Below are the code and all the weights of a small trained network. Each question names an input and a class and asks about switching units off, where a switched-off unit gives its printed mean instead of its output.

import numpy as np


def w(rows, s, z=0):
    codes = np.array(rows[::2]) - 128.0
    scale = np.full(codes.shape[1], s)
    scale[-1] = z or s
    return codes * scale


def norm(h):
    return h / np.sqrt((h * h).mean(-1, keepdims=True) + 1e-5)


def f(y):
    return np.maximum(y, 0)


def log_softmax(a):
    a = a - a.max(-1, keepdims=True)
    return a - np.log(np.exp(a).sum(-1, keepdims=True))


def net(x, mask):
    res = np.array(x, float).reshape(1, 4) / 4 @ E
    u = 0
    for l in range(2):
        y = f(norm(res) @ A[l][:, :-1].T + A[l][:, -1])
        res = res + np.where(mask[u : u + 11], y, B[l][:, -1]) @ B[l][:, :-1]
        u += 11
    return log_softmax(norm(res)[-1] @ U[:, :-1].T + U[:, -1])


A, B = {}, {}
E = w([
[75,118,76,75,23,54,143],'x0',
[151,104,131,1,154,34,216],'x1',
[44,85,131,49,197,121,114],'x2',
[146,133,98,190,168,108,91],'x3',
],0.0076)
A[0] = w([
[79,146,127,92,90,124,112,144],'0.n1',
[61,152,127,98,77,112,80,94],'0.n2',
[81,134,192,106,80,144,119,78],'0.n3',
[62,111,86,122,44,121,99,2],'0.n4',
[163,131,76,73,147,148,177,95],'0.n5',
[132,129,73,141,164,202,154,140],'0.n6',
[155,88,146,99,122,108,161,101],'0.n7',
[54,86,190,83,138,184,121,19],'0.n8',
[96,103,171,93,254,198,98,107],'0.n9',
[157,128,107,152,59,121,152,90],'0.n10',
[113,130,108,179,248,153,86,42],'0.n11',
],0.0089,0.0071)
B[0] = w([
[157,98,77,152,158,152,154,225],'0.n1',
[121,109,75,141,112,151,171,206],'0.n2',
[150,126,90,145,111,167,171,160],'0.n3',
[68,83,91,208,99,65,163,182],'0.n4',
[139,143,165,96,118,125,142,192],'0.n5',
[113,96,138,87,120,133,87,195],'0.n6',
[161,139,155,104,124,119,139,195],'0.n7',
[185,130,107,104,84,255,167,162],'0.n8',
[54,84,198,128,206,147,135,253],'0.n9',
[85,162,157,151,186,165,138,205],'0.n10',
[53,38,198,205,141,71,38,210],'0.n11',
],0.0094,0.0044)
A[1] = w([
[117,71,124,42,86,18,98,18],'1.n1',
[159,62,140,158,50,98,64,96],'1.n2',
[180,196,136,183,66,166,2,16],'1.n3',
[128,128,94,4,86,119,182,30],'1.n4',
[35,156,67,152,60,130,137,41],'1.n5',
[155,147,32,198,160,59,144,80],'1.n6',
[151,154,147,34,127,116,180,161],'1.n7',
[35,105,34,127,46,99,110,1],'1.n8',
[235,186,143,127,79,137,61,164],'1.n9',
[176,106,60,36,79,50,143,24],'1.n10',
[96,34,94,82,152,103,92,124],'1.n11',
],0.0087,0.0056)
B[1] = w([
[117,157,61,132,188,200,97,179],'1.n1',
[160,177,100,74,96,123,197,171],'1.n2',
[175,151,135,22,135,194,85,198],'1.n3',
[141,126,126,161,167,129,2,221],'1.n4',
[149,47,110,208,83,126,125,197],'1.n5',
[108,101,104,99,156,81,99,187],'1.n6',
[90,168,110,131,110,98,202,255],'1.n7',
[158,63,94,175,89,106,188,203],'1.n8',
[136,115,149,118,50,93,103,193],'1.n9',
[127,209,120,202,173,206,100,205],'1.n10',
[169,148,133,152,93,113,114,216],'1.n11',
],0.011,0.0056)
U = w([
[178,125,120,96,108,6,55,2],'0',
[81,121,185,18,186,74,224,40],'1',
[114,219,51,126,195,128,139,171],'2',
[213,154,164,107,42,184,48,107],'3',
[135,56,45,191,59,108,160,217],'4',
[172,207,173,121,62,55,208,102],'5',
[93,72,117,64,116,225,188,41],'6',
[72,54,217,163,186,119,46,220],'7',
],0.018,0.0045)

Each question gives the input, the list of numbers given to net, and the class t.
The units are the neurons (one row each of A and B). Each row of codes is followed by its name. A weight is (code - 128) times the scale printed after its matrix; where a second scale follows, it is the last column's (A, B and U).
mask holds one flag per neuron, layer by layer. A switched-off neuron (its flag False) gives its mean, the last column of its row in B, instead of its output. The means were averaged over made-up inputs and are rounded, as every weight is.
A unit's drop is (log p(t) with every unit on - log p(t) with that unit switched off) / (log p(t) with every unit on - log p(t) with every unit switched off).
unit that matters most: the unit with the biggest drop
k most important neurons: the k neurons with the biggest drops, biggest first
k most important neurons of layer l: the k neurons of layer l with the biggest drops, biggest first
drop of u: that unit's drop, to one decimal
input [-6,7,-5,4], class 5: 2 most important neurons	0.n9, 1.n9
input [2,-8,-8,2], class 3: unit that matters most	1.n3
input [0,0,-1,7], class 0: 2 most important neurons of layer 0	0.n9, 0.n10
input [-3,-1,-3,3], class 3: 2 most important neurons	0.n9, 1.n2
input [6,3,1,-5], class 2: 2 most important neurons	1.n10, 1.n1
input [1,0,-5,4], class 3: 3 most important neurons	1.n3, 0.n9, 0.n4
input [0,5,-3,0], class 2: 3 most important neurons	1.n10, 1.n4, 1.n1
input [2,3,5,7], class 2: 2 most important neurons	1.n1, 0.n11
input [-7,4,-6,0], class 5: 3 most important neurons	1.n4, 0.n11, 1.n3
input [2,2,-4,3], class 0: 2 most important neurons	0.n9, 1.n6
input [1,-2,-4,-4], class 3: 2 most important neurons	0.n9, 0.n4
input [3,5,-7,8], class 0: 3 most important neurons	1.n6, 0.n10, 1.n9
input [3,3,-5,8], class 0: 2 most important neurons	1.n6, 0.n9
input [2,-3,-6,-3], class 3: unit that matters most	1.n3
input [4,2,8,-6], class 2: drop of 1.n4	0.3
input [2,-4,-5,-1], class 3: drop of 1.n5	0.0
input [4,4,-4,7], class 2: drop of 1.n10	0.1
